Below is a small trained network, with its code and all its weights. Each question gives an input and a class and asks what happens when units are switched off, that is, made to give their printed mean instead of their output.

import numpy as np


def w(rows, s, z=0):
    codes = np.array(rows[::2]) - 128.0
    scale = np.full(codes.shape[1], s)
    scale[-1] = z or s
    return codes * scale


def f(y):
    return y / 2 * (1 + np.tanh(0.7978845608 * (y + 0.044715 * y**3)))


def log_softmax(a):
    a = a - a.max(-1, keepdims=True)
    return a - np.log(np.exp(a).sum(-1, keepdims=True))


def net(x, mask):
    res = np.array(x, float).reshape(1, 2) / 4 @ E
    y = f(res @ A[0][:, :-1].T + A[0][:, -1])
    res = res + np.where(mask, y, B[0][:, -1]) @ B[0][:, :-1]
    return log_softmax(res[-1] @ U[:, :-1].T + U[:, -1])


A, B = {}, {}
E = w([
[74,106,96,142,129,207],'x0',
[138,77,125,147,7,128],'x1',
],0.018)
A[0] = w([
[106,34,109,97,94,94,48],'neuron 0',
[63,82,147,162,162,148,34],'neuron 1',
[249,118,203,87,82,51,83],'neuron 2',
[194,82,105,109,69,155,28],'neuron 3',
[129,157,174,200,99,60,1],'neuron 4',
[65,99,113,184,114,156,39],'neuron 5',
[141,58,145,197,23,129,204],'neuron 6',
[175,8,125,117,95,116,34],'neuron 7',
[69,112,126,226,90,254,120],'neuron 8',
],0.0094,0.0068)
B[0] = w([
[93,117,160,85,179,74,155],'neuron 0',
[128,52,153,41,146,94,141],'neuron 1',
[160,90,130,98,62,193,226],'neuron 2',
[133,95,141,111,194,45,162],'neuron 3',
[134,26,171,19,149,81,144],'neuron 4',
[175,24,152,5,126,156,152],'neuron 5',
[85,147,84,171,175,116,248],'neuron 6',
[107,82,113,125,196,78,167],'neuron 7',
[152,88,124,114,106,207,217],'neuron 8',
],0.017,0.014)
U = w([
[159,89,150,75,95,142,97],'0',
[99,130,134,125,222,75,57],'1',
[115,194,91,249,55,167,250],'2',
],0.02,0.013)

Each question gives the input, the list of numbers given to net, and the class t.
The units are the neurons (one row each of A and B). Each row of codes is followed by its name. A weight is (code - 128) times the scale printed after its matrix; where a second scale follows, it is the last column's (A, B and U).
mask holds one flag per neuron, in row order. A switched-off neuron (its flag False) gives its mean, the last column of its row in B, instead of its output. The means were averaged over made-up inputs and are rounded, as every weight is.
A unit's drop is (log p(t) with every unit on - log p(t) with that unit switched off) / (log p(t) with every unit on - log p(t) with every unit switched off).
The circuit of an input: a set's keep is (log p(t) with only the set's units on - log p(t) with every unit switched off) / (log p(t) with every unit on - log p(t) with every unit switched off). Starting from all 9 units, units are removed one at a time, each time the one whose removal leaves the highest keep (on an exact tie, the one counted first), for as long as the keep stays at least 0.8.
circuit, biggest first: the units of the circuit, biggest drop first
top k neurons: the k neurons with the biggest drops, biggest first
drop when u is switched off: that unit's drop, to one decimal
input [3,3], class 2: circuit, biggest first : neuron 6; neuron 4
input [8,-8], class 0: circuit, biggest first : neuron 6
input [6,7], class 1: top 2 neurons : neuron 6; neuron 2
input [7,8], class 1: circuit, biggest first : neuron 6; neuron 3
input [-5,7], class 1: top 2 neurons : neuron 6; neuron 7
input [3,5], class 1: top 2 neurons : neuron 6; neuron 2
input [-3,-2], class 2: top 2 neurons : neuron 5; neuron 4
input [7,-7], class 0: top 2 neurons : neuron 6; neuron 8
input [-6,-5], class 0: top 2 neurons : neuron 6; neuron 2
input [-8,-7], class 0: top 2 neurons : neuron 2; neuron 6
input [7,-4], class 0: drop when neuron 8 is switched off : 0.0
input [-2,-2], class 2: drop when neuron 4 is switched off : 0.1
input [1,-3], class 2: drop when neuron 7 is switched off : 0.2
input [-4,6], class 1: circuit, biggest first : neuron 6
